Below is a small trained network, with its code and all its weights. Each question gives an input and a target symbol and asks what happens when units are switched off, that is, made to give their printed mean instead of their output.

import numpy as np


def w(rows, s, z=0):
    codes = np.array(rows[::2]) - 128.0
    scale = np.full(codes.shape[1], s)
    scale[-1] = z or s
    return codes * scale


def f(y):
    return y / 2 * (1 + np.tanh(0.7978845608 * (y + 0.044715 * y**3)))


def softmax(a):
    e = np.exp(a - a.max(-1, keepdims=True))
    return e / e.sum(-1, keepdims=True)


def log_softmax(a):
    a = a - a.max(-1, keepdims=True)
    return a - np.log(np.exp(a).sum(-1, keepdims=True))


def net(x, mask):
    ids = ['δθλμψω'.index(c) for c in x.split()]
    T = len(ids)
    res = E[ids] + P[:T]
    r = res
    for j in range(3):
        rows = slice(3 * j, 3 * j + 3)
        q, k, v = (r @ M[0][rows].T for M in (Q, K, V))
        z = softmax(np.where(np.tri(T) > 0, q @ k.T / 3**0.5, -1e9)) @ v
        o = O[0][rows]
        res = res + np.where(mask[j], z, o[:, -1]) @ o[:, :-1]
    y = f(res @ A[0][:, :-1].T + A[0][:, -1])
    res = res + np.where(mask[3:11], y, B[0][:, -1]) @ B[0][:, :-1]
    return log_softmax(res[-1] @ U[:, :-1].T + U[:, -1])


Q, K, V, O, A, B = {}, {}, {}, {}, {}, {}
E = w([
[167,82,123,100,80],'δ',
[207,3,130,200,146],'θ',
[179,153,234,161,84],'λ',
[142,89,212,148,101],'μ',
[211,145,185,78,92],'ψ',
[129,130,196,88,194],'ω',
],0.022)
P = w([
[174,140,34,215,192],'0',
[161,133,42,190,200],'1',
[160,127,72,168,194],'2',
[150,105,85,144,173],'3',
[144,99,100,118,155],'4',
[137,82,121,96,142],'5',
[139,78,139,69,129],'6',
[131,69,167,57,114],'7',
[123,49,184,42,95],'8',
[112,44,195,10,90],'9',
[104,35,220,8,70],'10',
[82,25,233,1,52],'11',
],0.0066)
Q[0] = w([
[3,162,106,140,166],'head 1',
[115,155,105,115,111],'head 1',
[66,167,100,136,169],'head 1',
[43,175,129,126,115],'head 2',
[168,97,152,127,133],'head 2',
[226,152,189,130,124],'head 2',
[134,134,184,162,112],'head 3',
[123,48,90,116,136],'head 3',
[99,117,115,108,186],'head 3',
],0.02)
K[0] = w([
[190,126,44,190,150],'head 1',
[126,140,142,169,110],'head 1',
[152,132,65,198,149],'head 1',
[110,228,162,176,140],'head 2',
[129,54,129,143,162],'head 2',
[142,91,144,105,182],'head 2',
[133,141,180,5,132],'head 3',
[183,136,110,187,137],'head 3',
[165,203,52,172,175],'head 3',
],0.014)
V[0] = w([
[172,193,122,196,52],'head 1',
[116,60,112,174,84],'head 1',
[127,165,216,144,51],'head 1',
[84,184,91,64,82],'head 2',
[147,122,169,106,71],'head 2',
[58,165,129,71,168],'head 2',
[91,124,119,122,2],'head 3',
[70,80,146,234,151],'head 3',
[110,80,187,128,126],'head 3',
],0.012)
O[0] = w([
[182,194,207,183,1,56],'head 1',
[29,51,127,227,4,74],'head 1',
[196,97,196,85,87,156],'head 1',
[147,55,200,82,206,5],'head 2',
[157,99,131,181,160,126],'head 2',
[63,22,88,7,175,79],'head 2',
[118,159,154,216,30,38],'head 3',
[36,42,224,234,129,104],'head 3',
[106,179,170,132,194,173],'head 3',
],0.0075,0.017)
A[0] = w([
[115,49,251,137,125,46],'neuron 1',
[144,142,169,195,152,177],'neuron 2',
[92,62,187,163,149,254],'neuron 3',
[141,135,163,106,121,79],'neuron 4',
[96,104,123,88,152,50],'neuron 5',
[84,150,89,115,169,73],'neuron 6',
[113,153,171,142,73,90],'neuron 7',
[110,112,141,80,182,152],'neuron 8',
],0.014,0.006)
B[0] = w([
[58,60,126,194,123,139],'neuron 1',
[157,136,115,94,102,171],'neuron 2',
[104,101,89,7,121,136],'neuron 3',
[122,91,166,149,152,145],'neuron 4',
[123,185,161,157,82,191],'neuron 5',
[161,66,197,78,83,192],'neuron 6',
[74,87,102,120,200,159],'neuron 7',
[115,153,82,193,140,252],'neuron 8',
],0.012,0.029)
U = w([
[109,147,82,107,254,202],'δ',
[163,123,203,72,22,211],'θ',
[174,85,188,190,129,12],'λ',
[100,100,143,102,86,97],'μ',
[79,200,154,130,20,114],'ψ',
[140,158,34,227,71,2],'ω',
],0.0081,0.0062)

Each question gives the input, a string of symbols that net reads in full, and the target symbol t.
The units are the heads (3 rows each of Q, K, V and O) and the neurons (one row each of A and B). Each row of codes is followed by its name. A weight is (code - 128) times the scale printed after its matrix; where a second scale follows, it is the last column's (O, A, B and U).
mask holds one flag per unit, heads first, then neurons. A switched-off unit (its flag False) gives its mean, the last column of its rows in O or B, instead of its output. The means were averaged over made-up inputs and are rounded, as every weight is.
A unit's drop is (log p(t) with every unit on - log p(t) with that unit switched off) / (log p(t) with every unit on - log p(t) with every unit switched off).
The circuit of an input: a set's keep is (log p(t) with only the set's units on - log p(t) with every unit switched off) / (log p(t) with every unit on - log p(t) with every unit switched off). Starting from all 11 units, units are removed one at a time, each time the one whose removal leaves the highest keep (on an exact tie, the one counted first), for as long as the keep stays at least 0.8.
units of the circuit, in order: the units of the circuit, biggest drop first
unit that matters most: the unit with the biggest drop
top k neurons: the k neurons with the biggest drops, biggest first
which heads matter: for each layer, one digit per head in row order, 1 if its drop is at least 0.15 and else 0, layers parted by /
input λ ω δ δ δ ω μ μ ω λ λ μ, target μ: which heads matter	100
input λ θ ω, target ω: unit that matters most	head 2
input μ λ λ δ, target λ: units of the circuit, in order	(head 1; neuron 1; head 2; head 3)
input θ θ ψ δ θ λ δ λ ω μ, target ω: top 3 neurons	(neuron 6; neuron 5; neuron 3)
input ψ ω ω μ ω λ λ, target δ: units of the circuit, in order	(neuron 6; head 2)
input ψ ω ω μ ω ω ψ δ λ δ μ, target μ: which heads matter	110
input ω ω ψ ω ψ μ ω ψ ψ λ δ λ, target λ: which heads matter	110
input ω ω λ μ ω ω λ ω λ, target δ: which heads matter	000
input ω λ ω λ μ λ, target μ: which heads matter	111
input δ μ λ, target μ: top 4 neurons	(neuron 7; neuron 3; neuron 1; neuron 8)
input θ μ ω ω, target ψ: which heads matter	110
input ω μ θ ψ, target ω: top 4 neurons	(neuron 6; neuron 7; neuron 5; neuron 3)
input μ ψ ψ ω λ μ δ, target μ: which heads matter	111
input θ δ δ ω ω, target ψ: units of the circuit, in order	(head 2)
input ψ μ μ, target θ: top 3 neurons	(neuron 8; neuron 2; neuron 1)
input δ λ ω δ λ ψ, target θ: which heads matter	101
input ω ω λ μ ω ω λ λ λ λ δ δ, target λ: which heads matter	100
input ω θ ψ, target ω: which heads matter	010
input μ θ ψ ω ω ω, target θ: which heads matter	010
input ω ω ω λ λ δ, target θ: top 2 neurons	(neuron 8; neuron 7)
input ψ λ δ λ ψ ω ψ ω ω ω ψ, target δ: top neuron	(neuron 8)
input ω λ δ ψ λ, target θ: which heads matter	101
input δ ψ δ, target θ: which heads matter	110
input ψ ω ω λ ω λ ψ ω θ ω μ δ, target ω: top 3 neurons	(neuron 6; neuron 5; neuron 3)
input μ ψ θ λ λ ω ω ψ δ, target ω: top 4 neurons	(neuron 6; neuron 5; neuron 3; neuron 4)
